The rows lie along a hidden order. The number after each row says roughly how far along it the row is, from 0 to 10. A new part has a new order.
(in the rows, 128 means zero)
[131 128 131 120 132 132 143 137 121 134 172 102  99 150 172 135  99 112
 181 137 157 112 165 125 147 155] | 1
[ 89 111 157 158 128 133 114 126 132 137 129 119 103  97  75 126 174 145
 109 122 145 124  86 128 134 135] | 5
[112 125 180 110 128 127 159 154 121 148 125 103 125 131 164 127 106 136
 170  90 145 123 189 127 105 176] | 2
[127 130  99 127 132 127 130 133 128 111 101 123 110 154 151 130  86 105
 194 156 222 112 197 124 140 169] | 2
[125 134 124 117 138 129 103 134 137 115  98 152 135  92  85 128 106 131
 108 146 232 133 160 117 185 138] | 5
[149 138 124 118 130 128 132 120 128 110 105 142 133  98  89 121 121 116
 125 145 154 138 174 109 181 123] | 5
[159 136  70 122 132 129 121 119 121 121 169 143 129 149 143 136 147 102
 120 172 185 124 110 131 167  95] | 4
[ 87 116 172 145 126 128 116 136 141 134  70 139 128  89  72 122 139 154
 120 101 112 139 122 126 102 159] | 6
[152 125  74 132 123 133 137 107 109 137 181 138 115 171 155 138 174 111
 132 167 119 120  52 129 168  70] | 3
[115 118 145 118 126 125 152 153 129 140  89 131 126 140 149 127 127 121
 170 103 140 126 178 141  89 174] | 4
[106 122 180 128 142 133 106 145 146 125  87 107 119  75  94 127  95 151
  90 103 165 127 144 123 141 151] | 4
[126 131 158  98 130 122 144 154 131 139  78 137 142 122 148 123  91 133
 154  97 141 134 232 131 107 182] | 4
[144 141 101 124 133 123  99 128 139 120  89 150 146 135 141 134  85 114
 123 139 119 130 155 135 108 134] | 6
[126 122 112 165 120 133 131  90 117 127 209 102 109 128 102 124 206 130
 106 145  67 125  21 120 150  62] | 6
[211 151  46  77 130 132 149 128 100 123 237 183 152 163 178 158 152  77
  99 205 243 138  71 116 244  32] | 3
[ 98 115 160 130 125 134 140 139 118 140 142 121  73 141 121 133 120 119
 226 146 217 113 197 111 172 190] | 0
[151 138 123 127 140 134 123 116 135 105 130  82 129 111 143 128  80 125
 104 132 136 120 123 110 158 104] | 3
[131 130  93 120 126 123 119 131 133 121  81 179 158 135 114 130 130 133
 104 144 133 141 118 138 111 123] | 7
[132 133 126 132 124 118 143 125 137 120  72 123 154 105 110 111 148 129
 104 101  63 138 160 141  76 134] | 9
[ 84 100 154 164 133 136  74 126 146 132 108 125 109 105  73 129 126 172
  89 112 105 120  30 143 100 131] | 6
[ 66 109 199 127 132 126 123 161 142 135  38 119 118  85  94 115  89 171
 155  79 199 127 210 126 100 219] | 3
[163 139 112 122 139 132 119 113 139 108 117  99 134 107 137 126  76 127
  90 131  88 126 142 116 145 104] | 5
[115 130 176 143 133 131 120 128 143 123  93  72 104 110 134 123  82 133
 148  90  57 117 167 123  90 162] | 4
[ 97 119 196 129 133 133 136 134 136 130  93  93 115  83 102 116  97 165
 134  88 145 127 167 108 129 165] | 3
[177 149  72 121 140 131 116 128 133 115 153 115 129 165 204 150  94  78
 103 165 137 115 103 136 133  96] | 3
[156 130 132  99 124 127 180 143 115 144 149 115 135 153 174 130 129 113
 148 111  97 128 151 133 108 124] | 4
[162 140  92  92 126 121 119 139 132 117 100 219 187 123 118 136 125 131
  45 157 121 158  77 145 134  82] | 10
[120 138 109 132 132 121  75 126 149 100  39 185 163  89  55 127 108 133
  75 148 175 145 136 129 134 129] | 10
[150 124 104 121 140 131  90 127 144 119 101 144 154 102 106 132 115 141
  29 128 124 132  49 145 128  77] | 9
[128 124 165 127 139 130 126 141 153 122  45  92 130  91 125 122  68 146
  94  84  67 129 156 128  80 153] | 5
[129 118 155 136 121 132 184 128 113 153 202  53 107 168 203 126 156 122
 170  88  43 111 102 133  83 114] | 2
[161 137  77 126 131 130 156 111 120 116 172  84 106 174 205 129 105  96
 173 158 131 101 151 123 140 122] | 1

[128 159 104 154 126 122 116 138 126 130 147 131 128 121 120 126 136 132
 131 130 121 133 130 133 134 179  42 160 161 104 123 125  67 128 131 151
 147 130 122 158 123 108 137 128 127 116 127 143 126 128 123 107 133 125
 144 125 152 135 130 131 121 124 106 127 123 128 121 136 107 125 126 146
 113 127 126 137 113 135 120 143 155 126 139 134 220 167 140 124 139 133] | 0
[121 113 147 119 125 148 154 155 118 131 124 129 132 130 129 128 128 150
 132 128  86 139 127 122 176 124 150 134 143 130 144 116 118 138 125 164
 129 131 136 172 124 139 128 139 114 145 116 126 123 157 148 130 121 118
 108 127 122 138 126 118 131 117 121 128 110 129 138 153 141 126 127 135
 131 132 125 142 137 120 128  88 124 142 121 128 125 124 130 132 107 132] | 9
[127 133 138 131 131 126 141 127 124 126 120 136 130 136 141 120 135 133
 109 133 100 137 123 126 124 193 108 135 121 129 128 125 120 132 129 105
 124 133 129 125 145 120 127 123 144  95 129 131 128 129 102 124 123 138
 137 132 216 144 123 128 138 125 145 130 109 137 129 136 132 131 130 140
 119 129 124 123 146 127 128 128 160 138 133 122 111 167 132 123 138 138] | 6
[135 106 136 150 125 132 128 156 126 129 112 117 134 131 139 133 134 126
 151 127  50 131 126 131 142 152 140 127 153 147 140 123 139 136 116 127
 116 126 131 136 135 150 126 126 112 132 136 126 116 132 144 128 127 124
 125 130 128 125 125 126 138 116 114 126 117 122 150 120 125 130 134 115
 152 130 118 132 165 133 140 126 122 122 121 123 117  91 127 133 109 111] | 9
[134 162  72 137 131 133 116 164 130 128 129 125 133 124 111 123 155 129
 132 126 162 138 131 141 122 211 123 160  85 108 135 143 131 137 145  88
 150 110 123 142 131  95 136 135 121  94 124 131 135 116 123  85 126 124
 147 104 124  62 118 125 126 141 126 111 120  83 104 135 108 118 117 143
 143 124 119 127 117 130 112 138  18 120 144 136 149 138 135 130 147 128] | 3
[130 129 140 121 128 134 136 139 129 141 111 120 131 117 125 124 145 125
 129 129  85 134 131 132 127 193 137 120   1 147 133 114 141 129 122  84
 127 121 114 125 136 153 123 129 124 162 132 112 128 128 126 116 125 135
   1 120 128 123 157 131 144 128 103 126 112 124  88 142 127 121 134 133
 158 125 120 123 146 133 128 135 142 128 129 119 127 126 127 127 115 130] | 6
[117 107 139 124 116 121 142 137 126 131 133 127 139 123 114 124 124 140
 150 123 161 128 125 129 132 121  57 130 163  96 130 122 232 128 117 103
 120 129 116 147 115 154 125 133 151 122 136 139 128 129 141 129 136 123
 119 122 159 171 137 113 129 127 138 140 145 127 125 136 123 120 134 137
 108 122 143 102 140 132 134 134  89 154 140 120 117 156 125 121 132 136] | 7
[122 138 152 134 127 130 151 132 125 129 125 126 131 120 122 119 111 137
 127 140 112 136 128 125 126 155 123 117 148 133 125 130 134 121 118 116
 126 112 120 126 107 109 126 181 145 133 136 144 138 128 128 130 146 130
 104 122 143 176 132 135 126 125 101 127 100 129 116 133 131 126 135 129
 110 127 125 121 116 120 126 131 122 137 132 110 116 185 124 122 135 133] | 4
[145 124 103 111 133 141 146 127 124 132 112 130 132 127 123 121 116 119
 122 126  84 134 122 135 108 205  93 149  72 132 150 122 130 130 132 125
 122 110 139 108 124  97 129 122 124  68 133 132 124 129 138 108 115 129
  48 128 135 122 119 114 135 131 160  93  81 131 123 111 143 142 103 134
 139 131 113 124 119 123 122 120 127 137 130 127 134 145 135 126 173 126] | 10
[132 135 119 148 128 129 128 132 112 127 150 151 131 127 144 132 171 155
 125 133  95 149 125 113 143 151 131 153 133 103 123 130  19 128 160 143
 136 146 145 160 110 124 150 140 121 111  93 146 123 127 120 140 123 134
 118 144 127 114 130 113 104 111 147 122 119 137 137 138 126 122 122 144
 144 135 118 149 101 133 125 129 170 121 131 135 137 164 137 127 133 140] | 3
[125 130 129 110 124 135 131 133 124 131 125 134 150 123 100 135 127 126
 130 117   1 138 129 143 138 149 120 136 114 127 126 136   1 110 119 128
 137 111 141 123 121 134 133 133 151  31 143 127 126 128 138 119 133 135
 129 117 106 115 126 110 117 118 100 117  91 134 103 125 124 122 126 132
 171 118 118 131 132 136 129 137 124 132 133 126 128 118 118 118 129 127] | 7
[130 125 133 120 133 132 127 133 128 128 109 127 131 129 145 126 129 146
 128 123  92 129 126 132 131 171 120 135 132 147 133 124 110 136 126 122
 126 131 142 122 131 133 123 124 128 110 129 120 122 129 133 125 121 137
 166 126 132 125 117 134 179 124 124 130 102 133 134 126 129 132 127 124
 156 129 123 136 143 150 131 124 127 125 125 136 111 146 125 130 117 124] | 8
